(in the rows, 128 means zero)
Each row has a class, written after it.
[157 140  99 138 164 117  98 105 109  90 159 125 106  90 174  80 159 123
  98 135 146 117  79  71 145 158 114 114 107 156 103 164  96 140 153 129
 173 151 117 127 136 127 145 182] => (153)
[147 167 130 132 120  88  61 141  77 103 194 112 106 138 172  77 137 180
  77 101 107 155  35 147 145 197 144 123 126 147  84 117 101 100 164  96
 164 207 118 144 113 141 154 187] => (31)
[135 150 141 181 130  77  93 117  69 114 162 108 133 127 183  82 140 189
  85 134 135 189 101 150 155 148 170  78 120 124  87 132 144  67 116 104
 179 163 105 149 135 124 166 234] => (65)
[145 137 109 152 138 132  99 137 153 109 198 130 119 152 157 152 139 147
 142  84 147 141 131  92 124 114  93 159 114  78 119 100  94 133 168 135
 140 116 115 118 174 118 150 116] => (17)
[134  96 115 171 188 164 108  89  73 129 235 150 152 129 135  96 141 154
 107 236 117 161 170 177 107 181 130 123 106  53  85 111 123  68 138 148
 153 147 121 121 129  93 123 117] => (37)
[ 76 133 121 156 154 138  43 142  40 107 226 148 118 101 138 122 141 146
 143 108 155 145 158 139  92 215 164 112 111  96  97 123  89  28 137 118
 184 155 130 145 144 114 131 188] => (154)
[118 160 124 169 129 114  61 119 104  83 165  92 129 124 145  89 172 168
  97 130 126 129 130 134 181 204 135 105  99 143 130  62  71  90 126 159
 161 160 140 160  94 127 135 218] => (180)
[133 169 127 163 142 104  80 139  93  78 205 116 126 133 194  50 125 194
  95 139 105 129  84 135 101 162 142 118 100 144 100 148 106 102 111 140
 172 164 111 137 115 136 155 165] => (18)
[149 130 117 147 118 122  95 130 145 118 196 122 123 153 163 149 126 151
 135 102 154 144 118  96 135 131  98 151 118  92 116 100  96 133 145 153
 148 125 118 147 179 129 143 143] => (153)
[147 141 118 164 194 128  85 107 128 119 192 162  99  87 171 114 172 178
 110 137 123 143 183 144 138 140 145 139  84  84 125 164 146 105 133 156
 157 146 133 128 161 119 115 138] => (18)
[146 161 104 121 181 136 133  72 104  95 205 159 188 101 158  83 143 187
  89 153 105 152 134 144 123 167 152 101  85 103 109 158 147 104 131 162
 164 152 107  98 160 130 148  98] => (18)
[118 156  90 121 163 147  86 107  83 112 215 157 157 134 176 102 113 160
 127 143 128 160 113 155  85 190 106 141 109  65  99 128 118  44 160 163
 180 165 122 113 157 121 143 109] => (58)
[159 121 118 148 125 135  87 142 159 119 183 130 115 145 147 162 145 126
 144  89 150 140 111  98 125 118  82 174 121  91 125  90  96 143 157 153
 139 119 119 123 178 121 139 120] => (204)
[155 123 120 160 140 126  94 119 164 124 193 126 117 144 160 164 148 131
 139 105 146 127 145  85 153 127 107 153 109  81 117 105 101 148 136 147
 139 108 120 141 182 122 151 126] => (153)
[109 141  97 116 137 138 103  72  33  91 187 142 164 107 148  64 128 160
 101 125 111 133  62  97 102 183 153 100  89 141 103 141  99 105 143 120
 203 182 130  93 143 121 153 155] => (41)
[156 145 123 141 130 130 103 127 165 107 191 126  97 146 141 163 128 153
 129 104 149 138 121 109 144 121  88 148 109 104 120  96  94 148 147 140
 149 113 115 139 166 126 135 134] => (37)
[147 125 118 156 133 131  99 144 147 110 189 130 118 162 148 164 141 146
 151 118 154 132 125  84 145 135 101 156 115  87 121  88 102 118 150 142
 140 125 123 119 179 116 151 123] => (58)
[ 93 128 109 124 126 144  75 179  40 105 180 134 162  89 169 112 127 125
 139  99 149 168  68 151 127 157 120 130 118 134 136  72 119  85 156 159
 178 184 138 116 116 128 130 161] => (204)
[172 128 118 150 122 125 107 142 165 117 180 122 103 145 142 157 136 143
 131 113 159 136 121  93 150 121  84 156 114  99 116  83  95 145 144 145
 136 108 112 133 171 128 120 144] => (37)
[155 127 123 149 138 133  94 135 168 106 193 132 112 160 171 162 138 154
 135  92 141 138 133 110 141 128 103 161 109  87 115 101 101 126 146 144
 141 121 121 132 180 123 136 126] => (109)
[117 118 132 153 141 184  82 136  63  98 144 133 156 121 133 102 106 121
 137 122 150 121 113 152 133 149 160  97 136 133 118 116 146  66 131 139
 170 101 111 117 108  96 145 174] => (41)
[163 125 121 145 129 130  98 121 144 126 199 129 129 142 151 166 144 143
 146  91 157 141 166 105 142 132 116 146 112  74 112  86 114 120 136 157
 131  95 126 136 185 127 129 135] => (153)
[120 125 111 155 150 102 108  83  64 110 161 137 166  98 183  61 138 156
 112 115 118 136  31 110 122 133 134 101 113 130  98 177 125 105 143  99
 187 190  96  98 155  96 165 163] => (109)
[ 98 131 120 158 162 131 117 144  52 108 194 135 151  82 136 107 126 141
 148 101 150 130 133 130 133 136 160 132  98 107 138 134 139  51 131 136
 160 148 134 106 138 128 149 151] => (65)
[139 135 115 146 127 131 102 157 152 113 192 133 121 164 164 164 124 142
 143 104 151 147 124 100 146 135  96 157 117  82 128  81 108 103 152 147
 139 131 127 126 185 122 156 119] => (58)
[152 135 115 147 121 116 101 136 151 116 171 124 117 153 148 161 142 145
 131  91 166 150 112 105 118 138  85 156 123  88 119  70  95 140 149 145
 139 115 118 132 186 127 132 144] => (180)
[160 124 120 147 128 124  95 137 163 118 183 122 119 155 164 156 134 137
 134  94 154 130 121  97 154 125 101 158 120 101 117  99 103 137 149 144
 138 104 112 141 172 133 145 142] => (153)
[102 157 151 147 132  96  81 156  61 105 189 116 117 124 232  80 114 166
  86 109 148 181  49 191 145 160 135 128 134 107 117 114 139  62 110 136
 156 161 133 162 131 154 156 252] => (109)
[162 113 115 153 137 149 101 140 161 111 190 142 115 165 156 147 131 139
 142  97 162 131 124  95 137 102  86 171 118  95 130  88 102 125 150 144
 167 109 113 121 184 120 151 131] => (41)
[110 160 128 174 133  96  69 123  70  92 159 108 117 126 131  89 125 179
  98 143 144 170  98 148  92 176 159  78 132 131  72 155 131  94 116 113
 192 167  95 160 120  91 149 199] => (18)
[139 141 120 147 124 110  99 139 165 125 186 121 110 160 150 168 128 147
 135  91 144 145  95  87 142 124  73 165 124  80 122  90  87 153 162 127
 149 131 125 136 189 125 159 116] => (31)
[164 112 120 157 133 134  87 136 169 109 191 139 102 154 141 158 137 136
 135 104 155 126 156 101 121 140 101 163 117 100 119 100  90 135 149 144
 146 112 106 122 178 121 129 111] => (154)
[146 134 121 153 131 108 104 142 180 123 179 129 113 167 148 158 124 153
 129  95 149 137 109  86 155 113  69 170 122  92 119  90  98 146 166 130
 148 116 114 128 186 130 157 129] => (31)
[157 126 124 159 138 131 105 130 168 118 179 134 108 152 147 173 128 151
 135 107 152 129 131 105 136 115 116 170 105  82 130 109 110 131 139 144
 133 113 118 139 177 127 129 120] => (65)
[155 127 104 147 133 132 100 142 163 111 178 131 122 156 151 155 139 141
 133 101 160 145 131 102 117 131  86 156 115  89 118  79  92 122 160 153
 145 118 116 130 188 120 129 125] => (180)
[163 120 121 144 128 154  94 119 148 111 199 139 119 172 149 156 133 154
 136 102 146 145 129 113 126 127 106 150 117  92 121  82 100 129 144 141
 165 118 121 127 178 115 146 118] => (41)
[155 100 132 150 194 133  69  99  80 119 182 160 126  87 151 107 176 155
  92 157 109 160 180 151 158 205 228 113 101 109 123 174 168  84 141 137
 124 125 130 121 133 143 116 114] => (204)
[158 129 121 154 124 125  99 116 158 122 198 125 133 154 162 160 131 133
 135  98 150 143 127  96 138 125  93 154 118  80 112 103 102 144 140 152
 144 112 122 136 191 120 157 127] => (153)
[161 130 115 163 150 140 100 131 186 111 184 139 108 157 146 172 137 146
 131 103 148 130 159  89 156 115 107 165  96  86 127 101 101 133 146 148
 145 109 121 127 181 120 138 119] => (65)
[114 142 128 176 136 113  83 177  88  75 238 128  93 106 192  79 134 184
 123 123 122 104  80 116 142 127 129 149  84 150 159 140  65 126 156 160
 190 193 122 133 130 146 159 156] => (154)
[124 122 138 174 149  77  58  85  85 102 161 130 128 145 186  87 133 187
  83 143 115 159  90 163 149 193 146 164 138  73  92 114 154  81  99 124
 156 165  99 148  88 145 121 186] => (109)
[146 132 120 166 119 122  78 131 165 109 152 107 107 151 147 157 141 136
 135  90 151 140 102  84 147 119  89 160 129  90 113  80 101 148 144 147
 145 110 106 137 168 118 135 133] => (18)
[ 83 133 117 129 180 109 119 203  98  73 130 139 112  54 197 100 122 146
 138  98 175  95  89  81 132 123 143 151  91 172 167 176 163  77 136  99
 158 134 117 133 125 158 149 171] => (65)
[132 155 119 144 181 105 129 162  81  82 235 119  95  95 212  84 145 179
 101 176 100 147 105 140 137 119 140 124  76 129 149 193  83  94 143 113
 183 198 142 158 114 156 162 138] => (37)
[ 99 160 118 133 164  93 108 140  36 114 181 147 138  63 170 116 155 149
 134 133 152 123  93 145 101 173 144 137  99  72 138 159 132  25 147 124
 156 144 141 149 143 140 138 151] => (58)
[ 77 139 119 150 124  77  90 143  37  94 197 125 158 105 139 121 117 152
 136  95 161 185 104 107  85 193 126 116 127 114  96 128 126  78 133 117
 200 177 112 125 151 129 171 173] => (154)
[159 137 118 139 122 142 104 126 165 121 192 139 112 154 145 156 120 147
 125 116 138 138 117 104 136 117  83 157 113  93 118 104  92 144 154 134
 141 121 107 136 177 126 137 117] => (37)
[135 166 117 152 159 100  97 109 109  83 209 135 128 135 190  78 138 184
  72 149 111 140  90 124 132 169 109 131  86 134 127 137  85 118 151 122
 170 188 110 148 129 145 176 158] => (180)
[ 97 150 123 177 147  53  93 132  81 152 184 148 122 112 194  97 132 157
 103  99 157 166  52 100 152 109  58 151 122  79 126 132 107  97 170  69
 188 170 101 143 189 127 203 199] => (31)
[120 131 123 204 158  82  67  79  52 127 221 142 116  98 160 134 175 138
 102 163 132 178  95  71 125 176 104  97  96  43 103 143  82 124 148 123
 177 155 129 170 193  90 184 169] => (154)
[161 123 110 154 119 123  98 130 152 122 188 126 128 151 166 140 120 141
 132  90 161 137 126  95 139 124  90 156 119  90 113  92 107 125 146 155
 144 106 109 129 186 129 139 144] => (153)
[157 132 129 148 121 122 101 143 152 114 201 124  99 147 152 167 131 153
 137 105 148 144  99 106 145 118  90 157 116  96 126  89  96 149 136 130
 137 135 117 149 164 125 136 134] => (37)
[116 151 108 139 162 122 111 101 104 102 188 139 138 119 187 103 143 146
  89 137 108 157 100 144 117 202  93 146 120 114 110 102 101 103 158 131
 170 181 127 106 116 155 153 143] => (180)
[ 87 158 139 152 138  93 101 125  51  78 198 105 115  88 172  97 129 177
 121 113 148 157  48 118 103 163 114 112 106 156 128 131 123 147 162 140
 163 178 140 128 109 126 169 188] => (17)
[162 116 124 148 125 133  96 141 172 116 186 137 110 154 155 154 138 138
 131  90 142 143 115 102 135 126  92 167 123 116 124  83 104 154 150 151
 136 125 118 111 170 133 138 121] => (204)
[143 132 117 155 129 121 101 130 153 107 198 127 120 173 160 166 131 150
 140 120 147 141 113  85 141 134  96 158 112  73 118  90  90 116 152 141
 147 131 123 127 187 117 156 119] => (58)
[130 144 110 138 170 123 102 110 100 119 191 172 167 120 176  87 141 173
 112 112 116 148 129 142 121 161 131 117 110 105  84 160 135  67 161 123
 178 153  94 101 162 116 148 148] => (109)
[160 129 115 161 129 129  95 117 177 115 170 123 122 159 150 151 138 139
 126 109 143 135 123  84 138 116  94 156 116  87 105  88 100 136 144 144
 138 107  96 130 181 127 138 111] => (18)
[149 139 118 155 127 123  92 129 148 113 194 129 108 167 149 165 128 155
 139 101 154 137 118  98 145 140  98 152 113  79 118  83  97 113 155 149
 141 122 120 128 183 113 145 135] => (58)
[109 118 113 164 149 118  81 102  24 116 161 129 149 117 179  50 113 151
 101 152 145 169  79 126 107 168 154  78 137  89  97 132 141  67 109 119
 190 138 101 131 142  83 149 203] => (41)
[149 121 121 150 127 129  88 146 161 103 195 129 103 154 145 162 143 130
 139  98 156 144 135  86 120 136  88 157 118  98 117  94  86 146 150 147
 154 119 122 127 189 121 152 123] => (154)
[167 123 116 143 136 143 100 136 160 106 178 135 110 156 160 146 135 148
 141 100 158 125 118  88 128 102  90 167 112  98 135 112 100 137 149 143
 165 109 114 131 182 116 145 130] => (41)
[163 126 113 133 125 148  97 134 163 108 186 138 121 170 146 152 133 145
 136  87 152 141 127  98 129 131 102 153 119 110 115  85 100 128 151 141
 167 118 114 124 180 120 145 124] => (41)
[134 116 108 156 177 143  79 111  75  82 185 149 103  95 160  69 144 170
  92 169  90 120 142 122 114 187 188 128  96 118 119 176 133  73 133 128
 152 153 120 122  96 150 125 116] => (204)
[ 90 109 143 169 160 115  51 110  24 125 200 158 146  83 138 107 139 158
 136 127 154 184 162 140 126 203 164 102 126  75 121 121 172  56 109 148
 147 147 127 144 139 108 137 182] => (154)
[156 138 116 149 121 113  98 126 152 107 173 126 117 159 145 152 143 159
 120  97 146 148 116 106 119 151 100 154 123  92 115  85  99 139 144 143
 141 126 118 132 174 131 134 135] => (180)
[108 121 101 139 167  89 101 135  51 114 159 142 151  78 188  87 140 147
 113 115 114 158  63  98 141 170 109 129 109 126 173 149 118 117 141 112
 155 179 131 125 112 133 151 131] => (204)
[141 132 130 188 158  79  87  92 101 144 167 151 116 123 161  96 148 162
  86 118 137 179 110  99 180 123 108  98 121  83 101 124 149  91 162 101
 158 113 112 136 183 117 182 190] => (31)
[ 87 141 131 164 170  84 113 164  87  95 180 129 111  87 203 101 118 136
 117 108 145 139  62  85 151 140  95 161 111 134 144 133 132 111 149 115
 162 176 120 129 116 144 178 179] => (65)
[122 172 101 107 154 131  83 108  58  92 169 118 166 123 103 103 160 164
 110 153 134 131 141 175 132 246 196  76 107 110  70  94 110  18 139 150
 168 138 116 136 100 114 107 177] => (58)
[146 110 130 139 153 113 114  99  57  87 180 124 133 106 198  57 100 167
 111 126 147 177  86 139 107 125 142 103 120 145 141 159 161  86 122 122
 178 182 123 122 125 114 149 154] => (41)
[ 97 154 129 138 167 152  68  88  84 127 206 160 153 100 173 101 120 178
 129 112 125 137 124 176 130 169 153 113 101  94 127 141 138  39 127 126
 162 145 129 138 150 141 159 145] => (31)
[147 109 126 157 124 133  75 130 138 114 189 133 105 155 142 159 131 135
 134 108 159 163 132 109 113 144  95 154 129  80 113  87 108 137 150 156
 150 114 122 128 185 115 138 124] => (154)
[138 145 115 139 180 124 115 105  78 103 207 146 142 116 172 103 155 154
 104 182 141 182 111 130 116 164 131 106  96  97  93 176 142  86 146 134
 176 182 147 118 184 108 184 162] => (58)
[110 136 118 140 140 118 101 177  62 109 173 126 129  94 173  89 120 126
 114 119 160 164  95 179  95 165 139 122 120 123  97 135 149  40 151 145
 166 157 131 137 146 129 133 179] => (109)
[ 99 130 146 168 128 108  91  89  30 120 220 122 130  97 139  99 140 176
 112 116 158 181  85 168  98 211 145  85 117 123 109  75 136 113 128 146
 146 188 148 120 155  93 147 204] => (180)
[158 124 117 143 134 130 100 147 144 103 200 135 115 154 151 154 147 150
 146  89 168 142 136  88 124 129  91 164 115  91 123  75 104 114 143 141
 164 107 125 130 181 125 146 138] => (41)
[161 130 112 142 202 164 111 155 126 135 235 177 156  98 193  99 180 117
 130 137 109 132 166 114 142 122 107 139  85 100 120 148 123  84 156 132
 136 151 116 102 177 119 189 118] => (204)
[ 95 141 128 157 168  87 112 183  78  95 170 130 102  74 234 103 121 161
 132 102 153 139 110 113 115 103 106 182 104 108 182 184 149 106 146 103
 146 146 132 128 124 166 164 150] => (17)
[147 128 119 150 139 136  93 132 164  98 194 128 106 154 155 160 146 156
 142  80 141 132 135  94 141 139  89 168 108  98 117  96  94 129 152 136
 146 130 128 121 173 124 146 129] => (109)
[127 124  91 154 161 163  74 110  47 105 173 146 135  99 153  80 155 142
 135 129 122 128  98  97 144 139 122 108 109 102 124 120  90  69 168 140
 203 150 120 122 120 102 136 154] => (41)
[158 121 113 149 132 130  93 138 169 111 191 132 113 156 144 157 137 132
 134 107 150 136 147  90 122 136  89 158 107 100 115 101  86 146 153 151
 155 120 111 122 190 121 144 116] => (154)
[153 135 103 141 135 135 102 146 164 113 190 126 119 156 163 146 147 137
 135  92 149 142 127  91 126 124  87 164 118  86 110  86  91 139 172 137
 137 119 108 112 175 125 146 116] => (17)
[176 123 116 144 136 138 101 131 184 114 180 136 116 159 144 154 147 131
 126 107 137 136 123 104 125 112  90 170 115 100 110 109  98 144 161 146
 144 117 109 119 177 123 146 111] => (204)
[144 129 115 149 130 124 103 160 150 113 191 128 123 155 154 170 136 139
 156 101 175 139 126  93 142 131  89 159 114  87 125  78 101  97 161 147
 142 119 124 125 193 118 147 132] => (58)
[105 155 131 151 164 102 138 131 128  84 176 147 158  91 195 100 150 164
 107 148  92 111  88  78 133 112 106 157  83 133 159 192 134 171 119  99
 165 190 117 115 143 139 208  89] => (18)
[152 141 132 119 172 116 131  87  95 145 231 162 140 109 179 101 120 144
  83 159 123 206 127 214  80 165 142 112 103  93  77 161 180  76 114 137
 146 173 142 125 176 132 145 140] => (37)
[152 134 117 147 131 126  99 135 157 117 186 127 108 137 148 169 137 141
 139 107 151 134 110  94 151 115  75 167 111  78 129  93  87 136 152 141
 143 111 118 145 172 126 129 134] => (37)
[107 159 107 137 160 139  86 120 115  89 168 119 103  94 178 104 145 145
 125 143 141 126  91  90 127 146  80 134  98 139 141 129  72 122 154 141
 170 161 121 155 120 142 141 147] => (18)
[157 120 124 153 140 137  97 128 168 114 187 127 102 156 169 155 138 149
 134  91 145 140 123 111 140 120 103 159 109  96 118 110 108 138 149 139
 139 122 122 124 190 122 146 125] => (109)
[157 117 118 156 124 131  82 138 141 111 199 133 119 147 152 155 138 140
 137  97 143 147 105  84 124 136  87 168 119  93 122  90  90 145 160 152
 143 134 120 120 171 118 137 119] => (204)
